Below is a small trained network, with its code and all its weights. Each question gives an input and a class and asks what happens when units are switched off, that is, made to give their printed mean instead of their output.

import numpy as np


def w(rows, s, z=0):
    codes = np.array(rows[::2]) - 128.0
    scale = np.full(codes.shape[1], s)
    scale[-1] = z or s
    return codes * scale


def f(y):
    return np.maximum(y, 0)


def log_softmax(a):
    a = a - a.max(-1, keepdims=True)
    return a - np.log(np.exp(a).sum(-1, keepdims=True))


def net(x, mask):
    res = np.array(x, float).reshape(1, 7) / 4 @ E
    y = f(res @ A[0][:, :-1].T + A[0][:, -1])
    res = res + np.where(mask, y, B[0][:, -1]) @ B[0][:, :-1]
    return log_softmax(res[-1] @ U[:, :-1].T + U[:, -1])


A, B = {}, {}
E = w([
[2,110,162,186,133,71,187,87,123,142],'x0',
[68,137,103,120,119,112,139,71,189,118],'x1',
[98,181,116,90,115,67,140,131,186,162],'x2',
[142,148,160,94,129,114,103,215,117,165],'x3',
[72,115,128,72,87,201,215,180,125,137],'x4',
[96,116,151,133,71,180,153,97,163,152],'x5',
[83,228,170,172,207,137,167,130,64,120],'x6',
],0.0081)
A[0] = w([
[129,145,116,183,174,77,94,173,113,136,136],'N0',
[216,111,95,79,134,134,95,118,140,143,171],'N1',
[126,60,185,142,105,66,116,94,184,112,91],'N2',
[45,182,163,150,157,98,182,64,90,175,255],'N3',
[90,135,143,159,141,177,190,88,166,128,232],'N4',
[80,74,150,74,71,90,125,126,120,156,136],'N5',
[155,52,174,167,162,132,117,94,76,78,226],'N6',
[102,43,110,137,2,91,155,115,178,164,227],'N7',
[159,169,123,150,137,111,87,158,173,141,150],'N8',
[158,190,154,103,116,162,192,215,57,149,213],'N9',
],0.0078,0.002)
B[0] = w([
[181,80,158,120,128,195,57,121,178,77,185],'N0',
[234,220,157,185,123,147,111,54,133,76,207],'N1',
[136,148,142,104,143,158,146,124,102,206,184],'N2',
[108,106,65,216,27,169,234,74,170,55,254],'N3',
[194,87,61,224,147,126,150,94,139,45,208],'N4',
[117,23,173,96,109,186,100,147,84,116,187],'N5',
[190,61,80,153,88,199,236,123,49,166,206],'N6',
[156,112,151,50,69,242,110,149,25,166,247],'N7',
[182,181,180,71,180,9,54,92,69,78,167],'N8',
[127,57,117,110,99,209,101,217,2,186,227],'N9',
],0.0062,0.0083)
U = w([
[135,108,95,129,114,169,139,85,143,79,236],'0',
[52,112,94,133,152,65,155,110,254,105,4],'1',
[157,199,174,99,189,74,83,134,172,131,86],'2',
[114,72,136,83,147,144,124,214,91,200,133],'3',
],0.0092,0.0014)

Each question gives the input, the list of numbers given to net, and the class t.
The units are the neurons (one row each of A and B). Each row of codes is followed by its name. A weight is (code - 128) times the scale printed after its matrix; where a second scale follows, it is the last column's (A, B and U).
mask holds one flag per neuron, in row order. A switched-off neuron (its flag False) gives its mean, the last column of its row in B, instead of its output. The means were averaged over made-up inputs and are rounded, as every weight is.
A unit's drop is (log p(t) with every unit on - log p(t) with that unit switched off) / (log p(t) with every unit on - log p(t) with every unit switched off).
The circuit of an input: a set's keep is (log p(t) with only the set's units on - log p(t) with every unit switched off) / (log p(t) with every unit on - log p(t) with every unit switched off). Starting from all 10 units, units are removed one at a time, each time the one whose removal leaves the highest keep (on an exact tie, the one counted first), for as long as the keep stays at least 0.8.
circuit, biggest first: the units of the circuit, biggest drop first
k most important neurons: the k neurons with the biggest drops, biggest first
drop of u: that unit's drop, to one decimal
input [5,1,5,3,4,7,-7], class 3: circuit, biggest first : (N7)
input [-4,-7,2,-8,-6,-4,2], class 2: circuit, biggest first : (N3, N8)
input [0,8,-2,1,-1,5,7], class 1: circuit, biggest first : (N7, N9, N6)
input [0,-3,3,-3,1,-6,1], class 2: circuit, biggest first : (N7, N3, N6)
input [7,6,-3,0,1,-8,-1], class 1: circuit, biggest first : (N9, N7)
input [7,-8,-6,-7,3,-2,-8], class 3: circuit, biggest first : (N3, N7)
input [3,3,-1,-4,5,-5,-5], class 3: 3 most important neurons : (N3, N7, N1)
input [3,8,-5,2,-1,-6,-8], class 3: circuit, biggest first : (N3, N7)
input [0,8,-5,1,3,-5,-3], class 3: 3 most important neurons : (N3, N1, N4)
input [6,-4,7,-8,-7,4,5], class 1: 4 most important neurons : (N7, N9, N1, N5)
input [-2,5,8,2,7,4,-6], class 3: 2 most important neurons : (N7, N3)
input [1,6,5,1,5,-6,2], class 1: 2 most important neurons : (N7, N6)
input [5,-1,7,-4,3,0,-5], class 3: 3 most important neurons : (N7, N1, N5)
input [8,-1,8,0,0,1,8], class 1: circuit, biggest first : (N7)
input [-4,1,-4,-2,-5,-8,3], class 2: 2 most important neurons : (N3, N8)
input [-6,-6,-4,-2,-2,-1,8], class 3: 2 most important neurons : (N9, N3)
input [5,1,2,3,8,-5,6], class 0: 2 most important neurons : (N3, N4)
input [1,8,-4,1,-7,-3,-7], class 3: 2 most important neurons : (N3, N2)
input [-5,-2,6,-4,6,3,0], class 3: 2 most important neurons : (N3, N9)
input [-6,-7,8,0,-1,1,6], class 2: circuit, biggest first : (N8)
input [7,8,8,0,-3,3,-4], class 0: 2 most important neurons : (N7, N3)
input [1,2,3,-1,-3,1,2], class 1: drop of N2 : 0.0
input [-7,7,5,-7,-4,1,-1], class 2: drop of N6 : 0.1
input [-8,-2,1,-5,-1,-6,1], class 2: drop of N3 : 0.3
